Here is a tiny trained network, its code and every weight. The questions are about switching its units off for an input and a target symbol, where a switched-off unit gives its printed mean instead of its output.

import numpy as np


def w(rows, s, z=0):
    codes = np.array(rows[::2]) - 128.0
    scale = np.full(codes.shape[1], s)
    scale[-1] = z or s
    return codes * scale


def norm(h):
    return h / np.sqrt((h * h).mean(-1, keepdims=True) + 1e-5)


def f(y):
    return y / 2 * (1 + np.tanh(0.7978845608 * (y + 0.044715 * y**3)))


def softmax(a):
    e = np.exp(a - a.max(-1, keepdims=True))
    return e / e.sum(-1, keepdims=True)


def log_softmax(a):
    a = a - a.max(-1, keepdims=True)
    return a - np.log(np.exp(a).sum(-1, keepdims=True))


def net(x, mask):
    ids = ['αγδεηθλξτω'.index(c) for c in x.split()]
    T = len(ids)
    res = E[ids] + P[:T]
    r = norm(res)
    for j in range(3):
        rows = slice(2 * j, 2 * j + 2)
        q, k, v = (r @ M[0][rows].T for M in (Q, K, V))
        z = softmax(np.where(np.tri(T) > 0, q @ k.T / 2**0.5, -1e9)) @ v
        o = O[0][rows]
        res = res + np.where(mask[j], z, o[:, -1]) @ o[:, :-1]
    y = f(norm(res) @ A[0][:, :-1].T + A[0][:, -1])
    res = res + np.where(mask[3:27], y, B[0][:, -1]) @ B[0][:, :-1]
    return log_softmax(norm(res)[-1] @ U[:, :-1].T + U[:, -1])


Q, K, V, O, A, B = {}, {}, {}, {}, {}, {}
E = w([
[71,79,182,190,240,114,131,126,128,156,155,109],'α',
[179,154,99,150,213,137,153,130,97,32,148,112],'γ',
[200,113,133,180,94,166,79,133,206,80,107,174],'δ',
[101,59,192,43,175,74,118,203,88,150,120,214],'ε',
[88,231,71,90,205,130,59,74,98,142,78,148],'η',
[212,48,126,36,157,59,130,79,161,85,145,102],'θ',
[110,200,248,114,107,155,168,118,218,83,144,89],'λ',
[43,84,102,87,107,232,152,85,140,143,177,93],'ξ',
[135,141,111,165,115,73,232,95,136,165,59,142],'τ',
[134,62,151,170,123,243,98,65,76,135,62,153],'ω',
],0.011)
P = w([
[111,169,87,171,42,94,126,225,82,109,49,100],'0',
[95,202,210,89,68,83,122,34,92,97,112,242],'1',
[108,167,191,98,79,106,128,29,133,122,110,220],'2',
[121,148,147,112,127,127,144,45,180,127,100,227],'3',
[130,145,145,95,137,135,146,38,186,130,109,207],'4',
[142,127,125,73,163,145,150,32,220,131,88,205],'5',
[136,122,116,83,161,146,149,32,240,130,100,203],'6',
[154,120,117,74,162,147,169,25,255,143,111,178],'7',
[174,98,116,69,173,177,177,23,248,144,100,204],'8',
],0.0049)
Q[0] = w([
[173,205,99,145,92,69,64,210,16,165,152,27],'head 1',
[126,100,100,232,44,100,115,236,19,169,237,25],'head 1',
[99,53,175,159,38,163,126,113,72,73,206,97],'head 2',
[141,86,221,51,233,178,197,65,231,88,65,208],'head 2',
[84,45,90,65,195,121,186,2,114,84,141,188],'head 3',
[182,115,196,101,246,103,141,64,214,93,56,174],'head 3',
],0.0052)
K[0] = w([
[110,93,186,169,147,126,180,68,162,134,192,188],'head 1',
[160,116,199,100,154,124,153,1,166,147,177,214],'head 1',
[146,152,72,97,154,88,116,70,160,142,50,162],'head 2',
[138,82,47,144,93,112,124,220,102,157,18,24],'head 2',
[150,190,131,99,155,92,122,226,193,99,69,43],'head 3',
[91,103,81,155,118,89,105,200,122,99,142,51],'head 3',
],0.0068)
V[0] = w([
[154,217,113,120,198,84,187,106,64,87,86,103],'head 1',
[174,101,183,210,79,104,156,60,107,160,32,190],'head 1',
[221,139,115,54,41,52,166,161,183,122,188,220],'head 2',
[34,170,145,112,144,81,133,161,133,217,66,222],'head 2',
[108,135,177,222,98,140,121,253,151,139,141,86],'head 3',
[134,26,38,186,132,85,148,146,93,109,154,193],'head 3',
],0.0048)
O[0] = w([
[205,153,117,134,92,141,49,100,115,194,135,127,125],'head 1',
[96,152,126,71,95,139,80,253,135,175,107,96,181],'head 1',
[134,167,174,103,165,114,162,89,202,140,30,126,3],'head 2',
[197,172,74,122,132,112,199,125,90,181,162,117,171],'head 2',
[157,162,180,136,124,246,183,155,156,144,157,186,140],'head 3',
[72,84,153,141,154,156,142,95,86,173,49,91,85],'head 3',
],0.0058,0.0027)
A[0] = w([
[85,114,140,94,98,109,72,248,114,144,145,105,130],'neuron 1',
[147,22,139,172,122,166,171,223,132,48,74,89,131],'neuron 2',
[79,60,162,162,187,138,99,113,105,163,135,79,87],'neuron 3',
[210,98,186,79,96,25,151,153,201,73,211,11,64],'neuron 4',
[147,158,149,228,64,57,125,175,50,100,108,177,131],'neuron 5',
[32,139,114,86,123,117,150,88,74,197,92,191,131],'neuron 6',
[169,108,166,147,101,104,231,166,161,158,114,146,124],'neuron 7',
[141,27,126,44,158,90,136,101,214,132,189,24,65],'neuron 8',
[216,201,120,74,70,173,110,183,132,232,54,13,43],'neuron 9',
[71,195,191,86,186,186,83,143,140,53,94,161,100],'neuron 10',
[72,183,143,60,196,60,224,171,110,140,177,28,34],'neuron 11',
[89,146,151,196,173,146,84,197,154,228,105,62,28],'neuron 12',
[107,167,187,129,231,17,126,154,170,130,157,143,172],'neuron 13',
[204,185,147,150,254,121,60,174,98,86,143,97,72],'neuron 14',
[222,79,149,98,67,73,87,172,87,91,109,162,50],'neuron 15',
[68,137,178,70,181,159,158,155,212,149,22,146,3],'neuron 16',
[98,98,107,167,41,93,52,210,148,139,113,29,113],'neuron 17',
[224,16,159,63,120,64,146,99,106,104,141,73,22],'neuron 18',
[173,170,94,132,173,162,180,199,79,41,168,142,108],'neuron 19',
[96,179,201,136,199,86,112,164,82,174,148,33,114],'neuron 20',
[126,78,115,176,130,69,142,111,106,185,149,90,120],'neuron 21',
[58,82,151,106,107,62,88,105,199,107,50,35,44],'neuron 22',
[144,164,121,122,167,114,175,181,144,160,225,179,55],'neuron 23',
[153,93,69,169,173,107,78,128,230,128,70,119,103],'neuron 24',
],0.0056,0.004)
B[0] = w([
[152,75,128,81,139,134,159,174,146,112,73,142,159],'neuron 1',
[141,124,161,99,130,67,94,28,153,155,200,119,160],'neuron 2',
[116,47,170,117,145,137,109,163,137,177,136,141,132],'neuron 3',
[149,105,59,168,35,97,96,181,146,149,172,110,148],'neuron 4',
[68,141,99,137,199,154,143,133,184,134,46,165,144],'neuron 5',
[177,65,89,149,128,102,133,152,138,150,118,32,252],'neuron 6',
[174,83,137,71,108,135,141,59,185,163,140,81,174],'neuron 7',
[77,119,67,176,141,141,129,170,89,155,88,211,188],'neuron 8',
[89,118,198,161,238,124,137,142,110,119,221,163,231],'neuron 9',
[144,76,81,171,95,120,74,124,130,140,197,74,210],'neuron 10',
[124,97,153,144,43,125,148,152,204,143,73,201,128],'neuron 11',
[106,90,115,204,126,125,163,78,102,97,150,155,126],'neuron 12',
[154,126,120,136,159,3,167,157,177,100,161,101,185],'neuron 13',
[106,61,171,170,145,58,139,62,168,101,128,105,130],'neuron 14',
[114,139,121,181,143,144,103,213,170,161,141,191,125],'neuron 15',
[165,162,81,104,110,143,109,100,114,164,194,47,197],'neuron 16',
[190,131,128,90,66,112,162,61,156,103,58,157,140],'neuron 17',
[179,80,71,154,86,49,89,159,54,107,97,138,125],'neuron 18',
[70,108,149,96,182,93,92,78,66,59,32,61,151],'neuron 19',
[113,141,107,133,138,115,152,161,116,31,151,197,119],'neuron 20',
[158,119,107,120,174,139,175,159,125,168,165,110,125],'neuron 21',
[100,204,63,89,186,229,91,195,44,64,153,140,138],'neuron 22',
[46,165,86,119,135,193,192,196,73,82,101,136,136],'neuron 23',
[82,186,196,84,154,105,163,65,143,142,173,146,151],'neuron 24',
],0.0055,0.0035)
U = w([
[175,171,3,164,113,53,77,113,89,148,162,154,84],'α',
[135,176,96,146,116,95,244,92,164,178,5,119,161],'γ',
[107,119,207,130,232,98,127,208,116,193,151,167,157],'δ',
[105,99,102,117,101,242,151,109,47,138,130,131,130],'ε',
[159,228,150,123,90,149,129,132,212,48,147,206,58],'η',
[163,84,187,185,115,179,48,79,172,143,51,183,69],'θ',
[108,127,148,77,49,129,130,103,153,128,195,28,255],'λ',
[98,210,102,101,209,94,60,92,93,67,60,70,128],'ξ',
[88,62,129,209,177,83,169,84,127,31,152,130,128],'τ',
[146,57,107,47,92,62,104,194,118,109,74,162,117],'ω',
],0.006,0.0015)

Each question gives the input, a string of symbols that net reads in full, and the target symbol t.
The units are the heads (2 rows each of Q, K, V and O) and the neurons (one row each of A and B). Each row of codes is followed by its name. A weight is (code - 128) times the scale printed after its matrix; where a second scale follows, it is the last column's (O, A, B and U).
mask holds one flag per unit, heads first, then neurons. A switched-off unit (its flag False) gives its mean, the last column of its rows in O or B, instead of its output. The means were averaged over made-up inputs and are rounded, as every weight is.
A unit's drop is (log p(t) with every unit on - log p(t) with that unit switched off) / (log p(t) with every unit on - log p(t) with every unit switched off).
The circuit of an input: a set's keep is (log p(t) with only the set's units on - log p(t) with every unit switched off) / (log p(t) with every unit on - log p(t) with every unit switched off). Starting from the 12 units with the biggest drops (on a tie, the unit counted first), units are removed one at a time, each time the one whose removal leaves the highest keep (on an exact tie, the one counted first), for as long as the keep stays at least 0.8.
circuit, biggest first: the units of the circuit, biggest drop first
top k neurons: the k neurons with the biggest drops, biggest first
heads that matter: for each layer, one digit per head in row order, 1 if its drop is at least 0.15 and else 0, layers parted by /
drop when u is switched off: that unit's drop, to one decimal
input α ξ θ ξ α η τ, target ε: heads that matter : 011
input λ η λ ξ ω ξ ξ τ, target η: heads that matter : 001
input α τ ξ τ τ η, target ε: circuit, biggest first : (head 3; head 2)
input λ ξ τ ξ, target η: heads that matter : 001
input ε τ τ ξ τ δ ω τ ξ, target γ: heads that matter : 010
input ω ξ ξ ξ δ, target ω: circuit, biggest first : (head 1; neuron 1)
input τ ξ δ τ δ, target δ: heads that matter : 110
input γ λ ξ ξ ξ ε ξ ξ, target θ: heads that matter : 110
input λ ξ τ ξ θ η ω, target η: circuit, biggest first : (head 3)
input θ ξ α, target ξ: heads that matter : 011
input ε τ τ ξ η ξ λ γ ε, target γ: circuit, biggest first : (head 2; neuron 9)
input η η λ η α, target α: heads that matter : 111
input ε ξ λ ξ τ τ λ γ, target γ: heads that matter : 010
input ω ξ η ξ λ, target ω: circuit, biggest first : (head 1; head 2; neuron 1; head 3)
input ξ τ ξ λ ξ η θ, target α: top 3 neurons : (neuron 4; neuron 18; neuron 8)
input ξ α α ξ ξ λ ξ η, target τ: heads that matter : 100
input ξ δ ξ ξ ξ θ τ δ λ, target τ: heads that matter : 110
input γ ξ θ λ τ α γ θ λ, target θ: circuit, biggest first : (head 1; head 2)
input η ω ξ θ δ, target α: heads that matter : 111
input δ η τ ξ ξ τ, target λ: circuit, biggest first : (neuron 16; head 1; neuron 7)
input η α ω, target α: circuit, biggest first : (head 2; head 3)
input η τ ξ η ξ, target α: circuit, biggest first : (head 3; head 1; head 2)
input ω ξ δ τ ξ ξ η ξ, target ω: heads that matter : 101
input ω ξ τ τ η ω τ τ, target ω: heads that matter : 111
input δ ξ δ γ ξ λ ξ ξ γ, target λ: circuit, biggest first : (head 2; head 1; neuron 16; neuron 10)
input δ η ξ ω τ ξ ξ η η, target λ: top 2 neurons : (neuron 16; neuron 10)
input ξ δ η γ ξ ξ η τ, target τ: drop when head 1 is switched off : 1.0
